Below are the code and all the weights of a small trained network. Each question names an input and a target symbol and asks about switching units off, where a switched-off unit gives its printed mean instead of its output.

import numpy as np


def w(rows, s, z=0):
    codes = np.array(rows[::2]) - 128.0
    scale = np.full(codes.shape[1], s)
    scale[-1] = z or s
    return codes * scale


def f(y):
    return y / 2 * (1 + np.tanh(0.7978845608 * (y + 0.044715 * y**3)))


def softmax(a):
    e = np.exp(a - a.max(-1, keepdims=True))
    return e / e.sum(-1, keepdims=True)


def log_softmax(a):
    a = a - a.max(-1, keepdims=True)
    return a - np.log(np.exp(a).sum(-1, keepdims=True))


def net(x, mask):
    ids = ['αβδεζηθξπτψ'.index(c) for c in x.split()]
    T = len(ids)
    res = E[ids] + P[:T]
    u = 0
    for l in range(3):
        r = res
        for j in range(2):
            rows = slice(2 * j, 2 * j + 2)
            q, k, v = (r @ M[l][rows].T for M in (Q, K, V))
            z = softmax(np.where(np.tri(T) > 0, q @ k.T / 2**0.5, -1e9)) @ v
            o = O[l][rows]
            res = res + np.where(mask[u + j], z, o[:, -1]) @ o[:, :-1]
        u += 2
        y = f(res @ A[l][:, :-1].T + A[l][:, -1])
        res = res + np.where(mask[u : u + 8], y, B[l][:, -1]) @ B[l][:, :-1]
        u += 8
    return log_softmax(res[-1] @ U[:, :-1].T + U[:, -1])


Q, K, V, O, A, B = {}, {}, {}, {}, {}, {}
E = w([
[132,61,126],'α',
[145,120,144],'β',
[141,135,135],'δ',
[106,91,61],'ε',
[136,82,142],'ζ',
[146,127,140],'η',
[102,159,116],'θ',
[142,131,133],'ξ',
[97,126,197],'π',
[141,134,130],'τ',
[2,220,77],'ψ',
],0.0093)
P = w([
[252,221,78],'0',
[180,150,107],'1',
[150,135,128],'2',
[128,122,127],'3',
[114,115,129],'4',
[104,111,130],'5',
[94,109,136],'6',
[86,107,134],'7',
[78,105,141],'8',
[71,104,139],'9',
[64,103,140],'10',
[58,102,144],'11',
[55,95,145],'12',
],0.0041)
Q[0] = w([
[43,171,120],'L0H1',
[114,70,77],'L0H1',
[2,69,152],'L0H2',
[49,142,125],'L0H2',
],0.02)
K[0] = w([
[55,208,101],'L0H1',
[106,69,58],'L0H1',
[1,251,137],'L0H2',
[47,168,64],'L0H2',
],0.016)
V[0] = w([
[38,205,36],'L0H1',
[40,197,253],'L0H1',
[58,230,76],'L0H2',
[147,121,143],'L0H2',
],0.0059)
O[0] = w([
[81,27,178,171],'L0H1',
[113,60,3,163],'L0H1',
[166,234,133,254],'L0H2',
[126,117,127,107],'L0H2',
],0.0068,0.0019)
A[0] = w([
[161,95,51,20],'L0N1',
[143,90,139,96],'L0N2',
[147,116,130,164],'L0N3',
[128,63,139,36],'L0N4',
[154,124,130,189],'L0N5',
[156,95,40,2],'L0N6',
[249,104,122,68],'L0N7',
[122,133,127,122],'L0N8',
],0.015,0.00084)
B[0] = w([
[135,161,202,2],'L0N1',
[110,54,142,105],'L0N2',
[160,102,112,120],'L0N3',
[40,73,136,147],'L0N4',
[182,108,101,130],'L0N5',
[130,163,232,20],'L0N6',
[79,11,93,85],'L0N7',
[119,135,133,145],'L0N8',
],0.013,0.00034)
Q[1] = w([
[128,82,77],'L1H1',
[141,92,184],'L1H1',
[188,56,45],'L1H2',
[45,249,77],'L1H2',
],0.014)
K[1] = w([
[122,82,191],'L1H1',
[72,78,81],'L1H1',
[207,76,101],'L1H2',
[84,253,120],'L1H2',
],0.014)
V[1] = w([
[253,48,116],'L1H1',
[27,165,69],'L1H1',
[180,176,135],'L1H2',
[9,16,160],'L1H2',
],0.0057)
O[1] = w([
[7,200,254,198],'L1H1',
[172,18,26,152],'L1H1',
[97,86,177,47],'L1H2',
[198,254,24,254],'L1H2',
],0.0047,0.00076)
A[1] = w([
[115,66,187,3],'L1N1',
[199,163,59,231],'L1N2',
[104,148,48,3],'L1N3',
[255,96,99,94],'L1N4',
[134,127,117,184],'L1N5',
[191,148,118,90],'L1N6',
[189,75,237,137],'L1N7',
[164,246,227,155],'L1N8',
],0.015,0.0019)
B[1] = w([
[147,90,24,93],'L1N1',
[134,39,94,235],'L1N2',
[56,116,124,148],'L1N3',
[53,66,5,103],'L1N4',
[128,113,146,173],'L1N5',
[139,118,68,80],'L1N6',
[28,44,81,134],'L1N7',
[79,21,73,251],'L1N8',
],0.019,0.0012)
Q[2] = w([
[228,244,59],'L2H1',
[93,50,31],'L2H1',
[187,101,72],'L2H2',
[75,159,158],'L2H2',
],0.011)
K[2] = w([
[15,129,79],'L2H1',
[144,66,248],'L2H1',
[111,131,87],'L2H2',
[151,131,156],'L2H2',
],0.015)
V[2] = w([
[209,109,41],'L2H1',
[87,141,155],'L2H1',
[232,39,185],'L2H2',
[254,18,176],'L2H2',
],0.0088)
O[2] = w([
[79,192,58,1],'L2H1',
[142,100,147,167],'L2H1',
[222,29,166,61],'L2H2',
[255,2,160,88],'L2H2',
],0.0072,0.00071)
A[2] = w([
[124,111,140,96],'L2N1',
[164,29,81,221],'L2N2',
[123,112,138,54],'L2N3',
[155,43,57,2],'L2N4',
[187,142,205,194],'L2N5',
[115,137,139,108],'L2N6',
[89,166,131,156],'L2N7',
[224,253,188,95],'L2N8',
],0.017,0.0047)
B[2] = w([
[166,132,130,130],'L2N1',
[97,189,28,254],'L2N2',
[176,137,145,120],'L2N3',
[152,88,237,169],'L2N4',
[15,129,231,193],'L2N5',
[147,120,129,126],'L2N6',
[126,110,165,160],'L2N7',
[254,191,79,162],'L2N8',
],0.024,0.0088)
U = w([
[102,221,17,203],'α',
[4,31,228,210],'β',
[194,195,222,182],'δ',
[182,112,130,66],'ε',
[172,103,143,54],'ζ',
[165,117,138,4],'η',
[183,101,133,79],'θ',
[172,113,135,34],'ξ',
[175,90,135,82],'π',
[158,122,140,3],'τ',
[192,77,130,133],'ψ',
],0.0037,0.0043)

Each question gives the input, a string of symbols that net reads in full, and the target symbol t.
The units are the heads (2 rows each of Q, K, V and O) and the neurons (one row each of A and B). Each row of codes is followed by its name. A weight is (code - 128) times the scale printed after its matrix; where a second scale follows, it is the last column's (O, A, B and U).
mask holds one flag per unit, layer by layer, with each layer's heads first. A switched-off unit (its flag False) gives its mean, the last column of its rows in O or B, instead of its output. The means were averaged over made-up inputs and are rounded, as every weight is.
A unit's drop is (log p(t) with every unit on - log p(t) with that unit switched off) / (log p(t) with every unit on - log p(t) with every unit switched off).
The circuit of an input: a set's keep is (log p(t) with only the set's units on - log p(t) with every unit switched off) / (log p(t) with every unit on - log p(t) with every unit switched off). Starting from the 12 units with the biggest drops (on a tie, the unit counted first), units are removed one at a time, each time the one whose removal leaves the highest keep (on an exact tie, the one counted first), for as long as the keep stays at least 0.8.
units of the circuit, in order: the units of the circuit, biggest drop first
unit that matters most: the unit with the biggest drop
top k neurons: the k neurons with the biggest drops, biggest first
k most important neurons of layer l: the k neurons of layer l with the biggest drops, biggest first
which heads matter: for each layer, one digit per head in row order, 1 if its drop is at least 0.15 and else 0, layers parted by /
input ζ η ε ζ π τ α θ ζ π α θ, target β: 4 most important neurons of layer 1 -> (L1N4 L1N7 L1N1 L1N3)
input ε ξ δ η ξ, target β: 2 most important neurons of layer 1 -> (L1N4 L1N2)
input ε ζ ζ ε β π ε α ε τ ψ ζ, target β: which heads matter -> 11 / 11 / 01
input β η ζ ζ ξ π ε ζ π ζ, target δ: which heads matter -> 01 / 11 / 00
input π ψ β, target β: top 2 neurons -> (L2N4 L1N3)
input τ ε β η π τ, target β: top 2 neurons -> (L2N8 L2N5)
input β ζ π ε π δ ε, target β: top 3 neurons -> (L0N6 L0N1 L0N4)
input π η β ζ β θ ε β ζ ψ δ, target β: units of the circuit, in order -> (L2N8)
input ε β β τ η ε π π β ξ π ε β, target δ: 3 most important neurons of layer 0 -> (L0N4 L0N7 L0N5)
input ξ ζ τ θ θ π π ε β ξ ε, target β: top 4 neurons -> (L0N1 L0N6 L0N7 L2N5)
input π ε π, target β: top 2 neurons -> (L2N5 L0N6)
input β θ ε π, target α: units of the circuit, in order -> (L1N8 L2N2)
input ζ β π ψ, target β: units of the circuit, in order -> (L2N2 L2N8)
input η ε ε ε θ τ π, target α: which heads matter -> 10 / 00 / 00
input π α η π ε θ π β π, target δ: top 3 neurons -> (L2N8 L0N6 L1N8)
input π π π ψ β, target β: top 4 neurons -> (L2N2 L1N3 L2N7 L2N8)
input δ π π, target β: unit that matters most -> L1H1
input θ θ τ π τ π ε ε ε β ε π θ, target δ: top 3 neurons -> (L1N8 L1N7 L1N4)
input ε δ ε ζ ε δ π ζ ψ, target β: units of the circuit, in order -> (L2N2 L1N3)
input π ε ζ θ π ε θ, target β: top neuron -> (L0N7)
input ε ζ α β ε ε ζ θ π ε, target δ: which heads matter -> 10 / 10 / 00
input ε π π ε ε ε π, target δ: which heads matter -> 01 / 11 / 00
input π θ ξ ε η ε δ ε, target δ: which heads matter -> 11 / 00 / 00
input ζ π β π ζ, target β: 3 most important neurons of layer 1 -> (L1N8 L1N7 L1N4)
input τ ξ π δ θ ξ β ε β τ β, target δ: top 3 neurons -> (L1N8 L2N8 L1N2)
